Below is a small trained network, with its code and all its weights. Each question gives an input and a class and asks what happens when units are switched off, that is, made to give their printed mean instead of their output.

import numpy as np


def w(rows, s, z=0):
    codes = np.array(rows[::2]) - 128.0
    scale = np.full(codes.shape[1], s)
    scale[-1] = z or s
    return codes * scale


def f(y):
    return np.maximum(y, 0)


def log_softmax(a):
    a = a - a.max(-1, keepdims=True)
    return a - np.log(np.exp(a).sum(-1, keepdims=True))


def net(x, mask):
    res = np.array(x, float).reshape(1, 6) / 4 @ E
    y = f(res @ A[0][:, :-1].T + A[0][:, -1])
    res = res + np.where(mask, y, B[0][:, -1]) @ B[0][:, :-1]
    return log_softmax(res[-1] @ U[:, :-1].T + U[:, -1])


A, B = {}, {}
E = w([
[236,97,144],'x0',
[81,2,133],'x1',
[128,128,128],'x2',
[128,127,129],'x3',
[129,130,128],'x4',
[168,122,9],'x5',
],0.0099)
A[0] = w([
[140,251,153,180],'n1',
[165,169,98,135],'n2',
[91,166,85,1],'n3',
[123,145,109,76],'n4',
[120,97,53,115],'n5',
[155,157,104,116],'n6',
[127,73,117,120],'n7',
[129,174,109,107],'n8',
[112,120,184,177],'n9',
[134,196,140,192],'n10',
[132,89,118,42],'n11',
[116,111,32,175],'n12',
[139,183,139,226],'n13',
[124,166,135,70],'n14',
[147,160,126,160],'n15',
[174,158,125,115],'n16',
[169,94,162,21],'n17',
[133,97,122,202],'n18',
[186,143,119,127],'n19',
[201,165,113,106],'n20',
[137,153,202,145],'n21',
[56,109,146,129],'n22',
[159,129,124,109],'n23',
[124,168,135,71],'n24',
[78,113,157,166],'n25',
[141,141,185,204],'n26',
[178,153,120,109],'n27',
[105,110,64,6],'n28',
[184,131,91,93],'n29',
[229,68,207,132],'n30',
[117,234,148,55],'n31',
[131,50,110,183],'n32',
[74,160,155,89],'n33',
[125,151,132,93],'n34',
[156,69,102,8],'n35',
[124,45,179,179],'n36',
[104,118,141,105],'n37',
[81,163,95,213],'n38',
[185,182,116,166],'n39',
[108,136,139,85],'n40',
[113,137,136,56],'n41',
[74,162,93,58],'n42',
],0.016,0.0064)
B[0] = w([
[134,230,99,246],'n1',
[126,88,148,180],'n2',
[132,167,179,150],'n3',
[136,131,143,137],'n4',
[124,194,135,187],'n5',
[115,105,143,162],'n6',
[114,163,96,171],'n7',
[117,127,139,163],'n8',
[128,89,114,189],'n9',
[136,179,152,202],'n10',
[140,168,163,141],'n11',
[146,213,160,215],'n12',
[145,117,183,202],'n13',
[113,124,97,147],'n14',
[140,106,150,168],'n15',
[119,94,145,168],'n16',
[106,146,47,146],'n17',
[123,85,111,173],'n18',
[142,88,145,172],'n19',
[131,68,155,186],'n20',
[117,173,107,189],'n21',
[149,68,144,198],'n22',
[115,108,129,146],'n23',
[115,126,82,149],'n24',
[124,60,138,193],'n25',
[123,138,65,191],'n26',
[134,93,150,166],'n27',
[114,135,46,156],'n28',
[120,95,151,170],'n29',
[119,251,121,211],'n30',
[118,152,55,200],'n31',
[117,118,69,205],'n32',
[137,94,136,178],'n33',
[124,123,100,140],'n34',
[134,163,198,153],'n35',
[138,115,149,214],'n36',
[140,119,121,149],'n37',
[104,136,54,205],'n38',
[126,69,157,202],'n39',
[136,116,125,140],'n40',
[126,117,115,132],'n41',
[135,162,145,168],'n42',
],0.026,0.013)
U = w([
[18,130,44,250],'0',
[83,188,182,162],'1',
[63,2,169,9],'2',
],0.009,0.0014)

Each question gives the input, the list of numbers given to net, and the class t.
The units are the neurons (one row each of A and B). Each row of codes is followed by its name. A weight is (code - 128) times the scale printed after its matrix; where a second scale follows, it is the last column's (A, B and U).
mask holds one flag per neuron, in row order. A switched-off neuron (its flag False) gives its mean, the last column of its row in B, instead of its output. The means were averaged over made-up inputs and are rounded, as every weight is.
A unit's drop is (log p(t) with every unit on - log p(t) with that unit switched off) / (log p(t) with every unit on - log p(t) with every unit switched off).
most important unit: the unit with the biggest drop
top k neurons: the k neurons with the biggest drops, biggest first
drop when u is switched off: that unit's drop, to one decimal
input [8,7,-6,-3,-5,-7], class 0: most important unit	n17
input [4,7,-7,0,7,5], class 1: top 2 neurons	[n35; n12]
input [7,1,-4,-1,0,7], class 1: top 2 neurons	[n30; n12]
input [4,5,-5,-3,-2,3], class 1: top 2 neurons	[n35; n38]
input [8,4,-6,2,-5,4], class 1: top 2 neurons	[n35; n30]
input [-1,-6,3,-5,-7,-4], class 0: top 3 neurons	[n31; n12; n26]
input [0,0,-7,2,2,-6], class 0: top 4 neurons	[n12; n26; n9; n35]
input [-1,-8,2,-6,5,5], class 1: top 2 neurons	[n1; n10]
input [2,3,6,-1,-4,8], class 1: top 2 neurons	[n12; n35]
input [7,6,3,-4,1,-6], class 0: drop when n17 is switched off	0.2
input [4,0,-8,1,2,2], class 2: drop when n1 is switched off	0.6
input [7,5,6,3,-2,-5], class 0: drop when n17 is switched off	0.3
